Below is a small trained network, with its code and all its weights. Each question gives an input and a class and asks what happens when units are switched off, that is, made to give their printed mean instead of their output.

import numpy as np


def w(rows, s, z=0):
    codes = np.array(rows[::2]) - 128.0
    scale = np.full(codes.shape[1], s)
    scale[-1] = z or s
    return codes * scale


def norm(h):
    return h / np.sqrt((h * h).mean(-1, keepdims=True) + 1e-5)


def f(y):
    return np.maximum(y, 0)


def log_softmax(a):
    a = a - a.max(-1, keepdims=True)
    return a - np.log(np.exp(a).sum(-1, keepdims=True))


def net(x, mask):
    res = np.array(x, float).reshape(1, 4) / 4 @ E
    u = 0
    for l in range(2):
        y = f(norm(res) @ A[l][:, :-1].T + A[l][:, -1])
        res = res + np.where(mask[u : u + 7], y, B[l][:, -1]) @ B[l][:, :-1]
        u += 7
    return log_softmax(norm(res)[-1] @ U[:, :-1].T + U[:, -1])


A, B = {}, {}
E = w([
[224,110,32,253,127,55,176,108,213,121,175],'x0',
[89,83,23,214,140,199,126,117,130,148,46],'x1',
[82,104,111,145,188,185,60,153,85,68,107],'x2',
[175,168,124,119,127,145,107,70,107,185,131],'x3',
],0.0064)
A[0] = w([
[158,169,182,66,42,62,110,22,142,230,140,39],'L0N1',
[108,165,201,39,156,99,114,168,131,94,175,8],'L0N2',
[167,146,223,79,160,37,75,187,105,110,75,95],'L0N3',
[154,135,14,166,148,157,190,143,139,146,171,149],'L0N4',
[218,162,129,158,169,126,137,167,119,103,79,112],'L0N5',
[28,94,112,152,152,201,145,213,58,160,62,26],'L0N6',
[110,118,254,32,178,91,114,185,114,87,165,13],'L0N7',
],0.006,0.0016)
B[0] = w([
[221,171,190,92,114,145,110,143,140,152,65,229],'L0N1',
[116,164,73,84,111,140,116,59,159,82,180,224],'L0N2',
[64,155,84,109,83,134,123,124,189,196,180,214],'L0N3',
[118,117,167,114,121,97,82,94,148,141,139,202],'L0N4',
[123,78,118,119,89,119,164,156,161,126,122,154],'L0N5',
[127,122,165,158,154,162,175,153,52,63,100,230],'L0N6',
[1,115,63,90,76,134,139,69,110,77,203,255],'L0N7',
],0.0095,0.0072)
A[1] = w([
[132,193,156,73,50,98,103,118,131,129,190,245],'L1N1',
[36,54,153,132,199,161,158,224,52,119,24,150],'L1N2',
[223,101,138,91,173,71,130,152,225,201,171,253],'L1N3',
[143,3,16,228,161,73,113,90,247,107,133,98],'L1N4',
[100,162,89,136,200,102,194,113,114,171,147,16],'L1N5',
[141,124,143,40,113,130,113,73,93,184,208,205],'L1N6',
[81,181,107,197,143,236,189,196,22,107,74,71],'L1N7',
],0.0051,0.0015)
B[1] = w([
[123,95,105,111,58,166,231,149,179,101,168,254],'L1N1',
[158,129,156,254,194,213,173,213,92,156,113,229],'L1N2',
[99,132,116,169,216,171,58,206,46,159,22,221],'L1N3',
[76,115,153,57,141,70,61,24,78,116,149,246],'L1N4',
[119,65,191,85,103,123,168,126,135,165,142,128],'L1N5',
[122,170,91,131,88,117,217,130,193,117,221,227],'L1N6',
[161,81,104,140,158,194,177,223,74,45,115,226],'L1N7',
],0.0068,0.0064)
U = w([
[105,78,151,189,206,254,174,215,26,67,76,84],'0',
[253,172,192,110,118,132,146,190,164,230,40,3],'1',
[78,53,131,144,194,47,28,57,90,134,100,174],'2',
[28,156,95,46,61,166,184,103,157,85,234,254],'3',
],0.0084,0.0016)

Each question gives the input, the list of numbers given to net, and the class t.
The units are the neurons (one row each of A and B). Each row of codes is followed by its name. A weight is (code - 128) times the scale printed after its matrix; where a second scale follows, it is the last column's (A, B and U).
mask holds one flag per neuron, layer by layer. A switched-off neuron (its flag False) gives its mean, the last column of its row in B, instead of its output. The means were averaged over made-up inputs and are rounded, as every weight is.
A unit's drop is (log p(t) with every unit on - log p(t) with that unit switched off) / (log p(t) with every unit on - log p(t) with every unit switched off).
k most important neurons: the k neurons with the biggest drops, biggest first
drop of u: that unit's drop, to one decimal
input [1,3,-8,-3], class 1: most important neuron : L0N7
input [0,4,-5,-5], class 2: 2 most important neurons : L0N4, L0N1
input [5,1,-4,3], class 1: 2 most important neurons : L0N7, L0N1
input [2,-1,-4,-6], class 2: 3 most important neurons : L0N7, L0N1, L0N2
input [1,0,0,0], class 2: 4 most important neurons : L0N7, L0N1, L0N2, L0N3
input [5,3,8,3], class 2: 2 most important neurons : L0N4, L1N4
input [2,-4,0,7], class 1: 2 most important neurons : L0N1, L0N7
input [6,0,-8,-6], class 2: 2 most important neurons : L1N4, L0N7
input [-8,4,-5,8], class 0: drop of L0N4 : 0.4
input [-8,3,-2,5], class 0: drop of L0N6 : 0.3
input [-3,0,-6,4], class 1: drop of L0N1 : 0.6
input [-2,-2,-3,6], class 1: drop of L0N1 : 0.9
